Here are made-up elements, facts about them, and rows of numbers that follow some of those facts. Name the element behind each unnamed row.

How the elements are related:
batur η kiplom; bretaden η breske; bretaden η zoduvun; briba η zoduvun; bribre η flodun; bristalol η doluskek; bristalol η ploze; brolun η mesul; brolun η kloflelo; brolun η kemok; brubristum η stuvim
brubristum η dadren; brudrun η stigoge; bruseve η skunik; bruseve η distel; bruseve η stuvim; bruseve η kemok; bruseve η klosal; bufles η skefleso; burugo η vuzer; dadrir η stodur; dadrir η trogi
derofle η skunik; doflu η gibrizum; donas η pake; drumis η gubrupla; druveste η vuzer; druveste η rigrom; febrem η siskipil; febrem η maro; fitrokar η doker; fitrokar η noklan; flamun η kiflas
flazul η flutril; flibror η verik; flivan η gistan; flivan η zoduvun; flodun η ranum; flodur η brure; flodur η zuklil; flugal η stizol; fluras η sutre; foskun η brafal; foskun η voku
gesku η fluras; gibrizum η plirum; gistan η flevadru; gonar η tuzus; gristel η skunik; gubrupla η kemok; gufo η lakil; gufo η rilur; kalo η skalo; kasa η kiflas; kemok η vubrin
kiflas η tuzus; kigru η nuzozek; kigru η solik; kigru η kiflas; kikluk η gesku; kiru η ploze; klazasko η zoduvun; kloflelo η klazasko; kloklun η skalo; kloklun η vuzer; klugi η kloflelo
klugi η ploze; klugi η fitrokar; kudro η trogi; lakil η vubrin; laras η vubrin; laras η solik; laras η rigrom; lemem η zoduvun; letron η tavum; letron η rilur; lotis η doker
manu η doluskek; maro η nunobrul; mazoga η vipak; mazoga η brutok; mebres η gubrupla; mebres η kemok; mubriski η sutre; mubriski η vubrin; mubriski η solik; namumi η zemi; natrom η totuk
nazam η fliludre; nedrer η lolek; nedrer η gonar; neflasom η vubrin; nitrin η gubrupla; noklan η brutok; noklan η rilur; nudulo η skalo; pimol η skalo; plasku η ranum; plasku η skogram
pletrik η sutre; ploze η sutre; ploze η gubrupla; plufletrim η trapurok; puvar η klazasko; ranum η stigoge; ranum η solik; ranum η plirum; rapli η skodra; rigrom η stodur; rigrom η kemok
rilur η trogi; rotro η verik; sebe η bretaden; sebe η tavum; siskipil η dudrabrun; skalo η noklan; skefleso η kemok; skodra η tuzus; skodra η grafi; skogram η todor; skogram η grufeda
skotem η gonar; skotem η brutok; skotem η kemok; skunik η trogi; skunik η tuzus; skunik η rilur; sopus η solik; sopus η kemok; sopus η noklan; stiflas η skodra; stizol η nomil
stizol η neflasom; stobi η zoduvun; stoklil η zuklil; tatruni η kemok; tavum η stodur; tizas η trogi; tizas η kemok; tolegir η vubrin; totuk η skodra; totuk η brutok; trapurok η nomil
treli η klelen; trodraplo η zoduvun; trodraplo η dudrabrun; tude η brafal; vege η distel; vegri η brasten; vegri η beplim; verik η skunik; vesul η stodur; vesul η dadrir; vibru η bratro
vipak η brutok; vipak η zuklil; visti η vubrin; voske η doker; zanal η tavum; zegim η laras; zinonur η derofle; zoduvun η kemok; batur Δ vabrezol; batur Δ tude; batur Δ flevadru
batur Δ brubristum; batur Δ lotis; bekle Δ febrem; bekle Δ pake; bibar Δ tude; bruseve Δ lotis; bruva Δ tude; bruva Δ fliflos; derofle Δ tude; derofle Δ flabu; distel Δ vasezus
dretulal Δ flugal; dretulal Δ tude; dudrabrun Δ flugal; dudrabrun Δ bekle; fatru Δ distel; fatru Δ puvar; fatru Δ gunu; febrem Δ flistaplok; febrem Δ lotis; flabu Δ bruva; flabu Δ vegri
flazul Δ vabrezol; flazul Δ tude; flazul Δ puvar; flevadru Δ tude; flevadru Δ gubrupla; fliflos Δ lotis; flistaplok Δ tude; flistaplok Δ puvar; flodur Δ flazul; flodur Δ tude; flugal Δ tude
gesku Δ tude; gubrupla Δ flugal; gubrupla Δ tude; gunu Δ flevadru; kasa Δ batur; kigru Δ tude; kigru Δ tizas; kiplom Δ flugal; kluvem Δ flazul; laras Δ tude; letron Δ vabrezol
letron Δ tude; lotis Δ flazul; lotis Δ tude; lotis Δ puvar; manu Δ flugal; manu Δ bekle; mebres Δ skaledon; mebres Δ tude; mebres Δ lotis; mebres Δ zusku; mebres Δ stizol
mubriski Δ tude; mubriski Δ nukis; mubriski Δ pake; mubriski Δ namumi; namumi Δ gesku; namumi Δ tavum; neflasom Δ stuvim; neflasom Δ tude; nitrin Δ pake; nobremi Δ puvar; noklan Δ flistaplok
noklan Δ letron; noklan Δ dretulal; nukis Δ flazul; nunobrul Δ batur; nunobrul Δ laras; nunobrul Δ kluvem; pake Δ flugal; pake Δ bretaden; pake Δ puvar; pimol Δ nitrin; pimol Δ tavum
pimol Δ kigru; ponegu Δ neflasom; ponegu Δ gubrupla; puvar Δ tude; rigrom Δ flevadru; rosta Δ bretaden; rosta Δ skaledon; rupi Δ bretaden; rupi Δ gesku; rupi Δ ponegu; siklu Δ vabrezol
siklu Δ dretulal; siklu Δ lotis; siskipil Δ tude; skaledon Δ bretaden; skize Δ tude; skize Δ laras; skize Δ flevadru; solik Δ puvar; stiflas Δ tude; stiflas Δ dretulal; stigoge Δ tude
stizol Δ bekle; studim Δ kiplom; studim Δ tude; stuvim Δ tude; tizas Δ tude; tizas Δ fliflos; todor Δ bretaden; todor Δ flevadru; tremo Δ flugal; trifa Δ flazul; trifa Δ vagor
tuplel Δ tude; tuplel Δ todor; tuplel Δ sugren; vabrezol Δ tude; vagor Δ batur; vagor Δ dudrabrun; vasezus Δ puvar; vege Δ vesul; vegri Δ lotis; vesul Δ gubrupla; vubrin Δ pake
zefligrom Δ bretaden; zefligrom Δ puvar; zefligrom Δ letron; zozul Δ skaledon; zusku Δ bretaden; zusku Δ gesku; zusku Δ tude; batur Θ 548; bekle Θ 136; beplim Θ 548; bibar Θ 649
brafal Θ 486; brasten Θ 548; bratro Θ 907; breske Θ 28; bretaden Θ 136; briba Θ 28; bribre Θ 136; bristalol Θ 907; brolun Θ 649; brubristum Θ 136; brudrun Θ 649
brukom Θ 136; brumi Θ 136; brure Θ 649; bruseve Θ 486; brutok Θ 548; bruva Θ 28; budrok Θ 28; bufles Θ 136; burugo Θ 136; dadren Θ 649; dadrir Θ 548
derofle Θ 28; distel Θ 548; doflu Θ 486; doker Θ 136; doluskek Θ 548; donas Θ 486; dorak Θ 548; dretulal Θ 907; drezi Θ 907; dribrak Θ 28; drumis Θ 486
druveste Θ 136; dudrabrun Θ 486; faste Θ 136; fatru Θ 486; febrem Θ 907; fikibrom Θ 907; fitrokar Θ 486; flabu Θ 548; flamun Θ 486; flazul Θ 486; flevadru Θ 486
flibror Θ 649; fliflos Θ 548; fliludre Θ 28; flistaplok Θ 486; flivan Θ 486; flodun Θ 548; flodur Θ 486; flugal Θ 548; fluras Θ 907; flutril Θ 907; foskun Θ 649
fugri Θ 907; furo Θ 649; fuzum Θ 28; gesku Θ 548; gibrizum Θ 486; gistan Θ 486; giten Θ 486; gonar Θ 486; grafi Θ 486; gristel Θ 548; grufeda Θ 548
gubrupla Θ 486; gufo Θ 28; gunu Θ 548; kalo Θ 548; kasa Θ 28; kemok Θ 907; kiflas Θ 486; kigru Θ 548; kikluk Θ 136; kiplom Θ 548; kiru Θ 486
klaple Θ 649; klazasko Θ 486; klelen Θ 486; kloflelo Θ 486; kloklun Θ 907; klosal Θ 28; klugi Θ 907; kluvem Θ 28; koza Θ 28; kudro Θ 548; lakil Θ 548
laras Θ 28; lemem Θ 486; letron Θ 136; lizil Θ 649; lolek Θ 548; lotis Θ 548; manu Θ 486; maro Θ 649; mazoga Θ 907; mebres Θ 28; mesul Θ 486
mubriski Θ 649; namumi Θ 486; natrom Θ 486; nazam Θ 907; nedrer Θ 486; nefe Θ 486; neflasom Θ 28; nitrin Θ 907; nobremi Θ 28; noklan Θ 907; nomil Θ 907
nudulo Θ 486; nukis Θ 907; nunobrul Θ 548; nuzozek Θ 548; pake Θ 649; pimol Θ 649; plasku Θ 28; pletrik Θ 649; plirum Θ 548; plitu Θ 486; ploze Θ 136
plozer Θ 649; plufletrim Θ 548; ponegu Θ 28; puvar Θ 486; ranum Θ 136; rapli Θ 28; rigrom Θ 548; rilur Θ 486; rosta Θ 28; rotro Θ 28; rupi Θ 907
sebe Θ 486; sezulin Θ 907; siklu Θ 28; siskipil Θ 907; skaledon Θ 486; skalo Θ 907; skefleso Θ 907; skize Θ 136; skodra Θ 649; skogram Θ 649; skotem Θ 548
skunik Θ 486; solik Θ 486; somer Θ 28; sopus Θ 649; stelas Θ 907; stiflas Θ 548; stigoge Θ 486; stizol Θ 486; stobi Θ 136; stodur Θ 649; stoklil Θ 548
stopal Θ 649; studim Θ 649; stuvim Θ 486; sugren Θ 136; suklir Θ 907; sutre Θ 907; tatruni Θ 28; tavum Θ 486; temal Θ 28; timo Θ 548; tizas Θ 649
todor Θ 907; tolegir Θ 907; totuk Θ 907; trapurok Θ 649; trele Θ 28; treli Θ 548; tremo Θ 649; trifa Θ 136; trodraplo Θ 907; trogi Θ 136; tude Θ 548
tuplel Θ 548; tuzus Θ 28; vabrezol Θ 486; vagor Θ 649; vaplel Θ 486; vasezus Θ 136; vege Θ 907; vegri Θ 486; verik Θ 486; vesul Θ 907; vibru Θ 548
vipak Θ 486; visti Θ 548; voku Θ 486; voske Θ 486; vubrin Θ 28; vuzer Θ 907; zanal Θ 486; zefligrom Θ 28; zegim Θ 28; zemi Θ 28; zinonur Θ 486
zoduvun Θ 28; zozul Θ 28; zuklil Θ 486; zusku Θ 28; batur π bruseve; beplim π sutre; bibar π trifa; brafal π somer; brasten π fikibrom; bratro π rupi; breske π sugren
bretaden π lemem; bribre π plufletrim; brudrun π stopal; brukom π kasa; brure π tolegir; brutok π faste; budrok π siskipil; bufles π vaplel; burugo π mesul; dadren π skodra; dadrir π dudrabrun
distel π nuzozek; doflu π stodur; doker π rosta; donas π sezulin; drezi π timo; dribrak π doflu; drumis π giten; druveste π furo; faste π totuk; fikibrom π tude; flamun π bibar
flevadru π kikluk; flibror π stoklil; fliludre π temal; flivan π druveste; flodur π siklu; flutril π flivan; foskun π febrem; fugri π kudro; furo π dadren; fuzum π pimol; gibrizum π rotro
giten π flodur; gristel π zefligrom; gubrupla π dribrak; kalo π kiflas; kasa π kiru; kiflas π dadrir; kikluk π tremo; kiru π ponegu; kloflelo π flibror; klosal π gristel; kluvem π rapli
koza π treli; kudro π laras; lakil π brure; lizil π flamun; lolek π vesul; mebres π lakil; mesul π trodraplo; mubriski π plasku; natrom π klaple; nazam π bribre; nedrer π flevadru
nefe π stelas; noklan π distel; plasku π zegim; pletrik π mebres; plitu π trele; ploze π brumi; plozer π neflasom; plufletrim π zanal; ponegu π nedrer; rapli π brukom; rigrom π sebe
rotro π ploze; rupi π plitu; sezulin π batur; siklu π maro; siskipil π fugri; skize π puvar; skodra π burugo; somer π beplim; sopus π plozer; stelas π bratro; stodur π stiflas
stopal π natrom; sugren π grufeda; suklir π nazam; sutre π sopus; temal π dorak; timo π kluvem; tizas π gubrupla; tolegir π bretaden; totuk π tuplel; treli π doker; tremo π todor
trifa π bufles; trodraplo π klelen; tude π suklir; tuplel π breske; vabrezol π gibrizum; vesul π brasten; vibru π foskun; vipak π zinonur; voku π kloklun; voske π rigrom; zanal π brutok
zegim π skize; zemi π pake; zinonur π vabrezol

Some elements and their rows:
[ 8 -7  2 -4  1 -9  1  6 -3  1  1  5 -2  3 -4 -4  7 10  0  0  0 -5  0  6
 -3 -1] -> stoklil
[  4  -8   1  -1  -3   5   0  -3  -4  11  -1   2   1   1   0  -3  -2 -15
   5   1  -1   8  -3  -2  -4  -3] -> brure
[ 7 -8  1 -7  2 -6  1  5 -5  4  3  7  3  3 -4 -4  6  6 -1  2 -3 -2  2  4
  3  0] -> trogi
[-6 -8 -6  2 -3  5  6 -3  9  6  8 -9  2 12 -5  1  6  1 -8 -6  3  2  3 -4
  0 -6] -> kiru
[  5  -8   3   2   3 -15  -3   6   6   1   4   8  -8   0  -1  -2   6   8
   1   0  -1  -7  -2   7  -7   1] -> visti
[  4  -8  -4  -3  -3  -1  -1   5   5   1  -3  22  -4   7 -14 -11 -10   1
   1   1  -5  -7  -4   0  -2  -1] -> bribre
[  5  -7   0  -1  -5  -1  -1   5  -3   7  -6  19  -7   0 -15  -8 -11  -5
   1   3   4  -3  -7  -4 -13  -5] -> nazam
[ 4 -7 -4 -1 -2  0  3  1  3 -1  1  2 -2 10  0 -7  0 -3  2 -2 -3 -3 -2  3
 -5  0] -> vibru
[  5  -7   1   1  -3   3   1   1  -6   9  -2   0  -3   2   0  -3  -3 -13
   2   1   4   4  -4  -2 -10  -5] -> bratro
[  3  -8   1  -1  -4   4   0  -4  -4  10   0   7   0   1  -4  -3  -1 -10
   4   0   1   8  -3  -3  -5  -2] -> foskun
[  9  -8   6  -4  -4  -5  -1   4 -11  17   1   7   2  -6  -7   2   4   0
   3   4   2   4   0   1   0  -2] -> vagor
[ 10  -7   3  -3  -1   4   0  -6  -9   6  -1  -2   2   3  15  -5   1 -22
  13   1  -8  10  -4   7  -4   4] -> dadren
[ 3 -7 -4 -1 -1  1  3 -1  2 -2  1  3 -2 11  1 -7  0  1  2 -2 -3 -2 -2  3
 -8  0] -> kalo
[ 12 -16  -2  29 -10  -5  -2  10   8  10  -5  19 -19  20   2 -12   3 -13
  -3  13  -6  11  10  -2  -4 -15] -> sugren
[ 7 -7  1 -5  1 -8  1  4 -1  0  4  7  0  6 -5 -5  7 11  1 -1 -3 -3  1  7
  2  1] -> sebe
[ 4 -7 -4 -1 -2  1  3  1  2 -2  1  2 -2 10  1 -7 -1 -3  2 -2 -2 -3 -3  3
 -6 -1] -> treli
[  5  -8   0  -1  -3   3   3  -2  -4   3  -1   2  -3   5   1  -5   1  -7
   4  -1   2   3  -5  -2 -12  -3] -> rotro
[  9  -5   6  -3  -1  -7   0   6 -12  11  -1   4  -1  -5  -6   0   4   0
   1   4   7   1  -1   1  -6  -5] -> dretulal
[ -3  -8  -2   3  -5   5   5  -3  -1  10   3  -7  -2   5  -5   1   5  -3
  -4  -4   9   6  -2 -10 -12  -8] -> rapli
[  6  -8  -1   0  -4   2   2   1  -3   6  -1  -2  -2   4   0  -4  -1 -11
   3   0   2   1  -5  -1  -9  -5] -> dribrak

Name these rows:
No name comes twice in this set of rows, the named rows included.
[  0  -8   2   6  -1  -3  -3  -2   3   7   1   5 -10  -1   4  -2  -3 -13
   4  -1   2   2  -6  -1 -17  -1] => tolegir
[ 5 -9 -4  0 -6 -1  3  1  0  3  3  2 -2 11  0 -4 -1 -2  4 -1 -4 -4 -2  4
 -6  1] => batur
[ 6 -7  2 -7  1 -7  1  2 -5  3  5 10  1  3 -4 -3  6 11  1  1 -1 -2  2  4
  1  3] => letron
[  9  -6   6  -4  -2  -8   0   4 -12  10   1   7  -4  -5  -6   0   4   4
   1   3   9   1  -1   0  -9  -2] => febrem
[11 -5  6 -5  2 -7 -1  7 -5  3 -1  3 -4 -5 -5 -2  6  2 -1  4 10  1 -1  0
 -5 -8] => zusku
[ 2 -5 -3 -9  1  3  2 -1  0  1  3 -2  6  5 -1 -3 -3 -5  4 -3 -6 -4 -4  4
  3  2] => skize
[  5  -8  -5  -2  -3  -2   0   7   5  -2  -4  20  -5   8 -13 -11 -10   4
   0   1  -2 -10  -5   1  -6  -2] => plufletrim
[ 11   2   3 -16  16  -6  -1   5  14 -17   0   4  -2  -1  -4  -8   5   6
  -9   0  12   0   4   5   6  -9] => skaledon
[  2  -5  -4 -11  -1   3   3  -2   0   2   4  -3   7   5  -1  -2  -5  -6
   4  -3  -6  -5  -3   5   2   3] => trifa
[  3  -2   2  -8   6   4   1  -2  -1  -1  -3  -2  -1  -2  -2  -6  -3 -13
  -1  -2   8   3  -6  -2  -8  -6] => rupi
[ 2 -7 -4  1 -2  3  4  2  4  3  2 -6  1 10 -2 -3  1 -5 -2 -2  0 -2 -1  1
 -3 -5] => timo
[-26 -10   9  14  38   7  -5   0 -30   1 -32  -7  12  -2 -15 -47  36  -2
   3 -32 -39  13 -36   0  -6  -7] => vege
[  6  -3   2 -15   5  -7   3   3  -4  -4   4   2   3   0  -5  -3   5  13
   1  -3   2  -7  -2   7  -2   3] => stiflas
[  2  -5  -5 -12   1   3   4  -3   4  -4   4  -1   5   8   0  -4  -3   0
   4  -5  -5  -6  -3   6   1   5] => flodur

The same elements again, as new rows of numbers:
Named rows:
[ 2  2  1  1  5 -2 -5 -5 -3  2 18 -3 10] -> ploze
[ -5  -2   3  -7   5  -4 -15 -10  -7  -1   4 -20  13] -> brasten
[ 5  5 -3  0  4 10 -7  3 -3  1 19 -5  1] -> giten
[  3  -2   4   3  -2  -5 -11  -2  -4  -1  23   5   9] -> brukom
[ 9  1 -3  7  4 -1 -7 -3 -2  0  9 -9  1] -> trodraplo
[  2 -22 -25   5  -9   5  11   3  17   0 -11  -4  16] -> mebres
[12  1 -2  8 -2  2 -8  6 -3 -2 26  6  0] -> kiru
[ 9  6  1  2  5  3 -1  3 -4  1 21 -6  4] -> brudrun
[ -4 -11  -4  -1  -4   8   8  16   5  -5   6   1  12] -> tremo
[  4   4  -5   0  10   6  -7  -5  -2   3   4 -19   4] -> totuk
[-4  9  6 -9 -5 -5 -3 -8 -5  4  3  9 -4] -> trogi
[ -6   0   3  -3  -3   5  11  11   3  -2 -11  12 -10] -> stizol
[-12  -8  15   0  -1 -13   9   2   0  -6 -26   4  -1] -> fliflos
[  9  14   0  -1  -3   0   5   0  -3   3   5   8 -14] -> sebe
[-20  -3   2 -10   2  -1  10  16  -4  -5 -11  12 -10] -> pake
[ -3   5  -3  -4  -3  -1 -11 -14   0   4  -7   9 -12] -> tuzus
[  4  13   1  -5  -5   2   0   0  -4   3   4   8 -13] -> skunik
[ -8  -6   3  -1  -3   0   9   6   4  -3 -22   7  -8] -> nukis
[ 3 13  5 -7 -5 -1  2  0 -6  3  7  8 -9] -> klaple
[ -5  -2   3  -3  -1   5  15  12   4  -4 -12  11 -11] -> vegri

Rows to name:
No name comes twice in this set of rows, the named rows included.
[  9  11  -5   0  15  12   3   0  -1   5  12 -18   2] => zanal
[ -5  -9   6   1  -7 -16  17   1   3  -4 -26   2   4] => kigru
[-19 -12  35  16  54 -10   8   7  -7 -20 -18 -14  -9] => tude
[ -1 -10  -2   8  10   4   7   7   5  -4  -8 -10   6] => vesul
[ -8   3  10  -1   4   6   8  10   1  -3 -11  12 -14] => skaledon
[ 11  -4  13   2  -1  -4  -6 -13   0  -7   7 -15  12] => vibru
[-12  -5  -3 -10 -11   9  12  14   6  -3 -16  11  -5] => stigoge
[ -9  -3   4  -3  -2   7  14  15   5  -3 -16  13  -9] => flistaplok
[  3  -1  -9  -6 -16  -1  23  10   5   1  -7   8   2] => pimol
[ -6  -4  -4  -9 -15   3  19  13   6  -1 -12  10   2] => studim
[-12  -3  11  -2   1  -4  13   4   2  -3 -14  14  -2] => bekle
[  0  -2  -4  -2  -9   4  19  12   6  -1 -12  11  -6] => bruseve
[  1   4  -2  -3   2  11 -13   4  -3   0  19  -4   1] => mesul
[ -6 -16  -1   1  -3  -7   4   3   4  -5 -10 -12  19] => rigrom
[ -8 -19  -5  10   4   5  -4   4   9  -5  -7   5   5] => kluvem

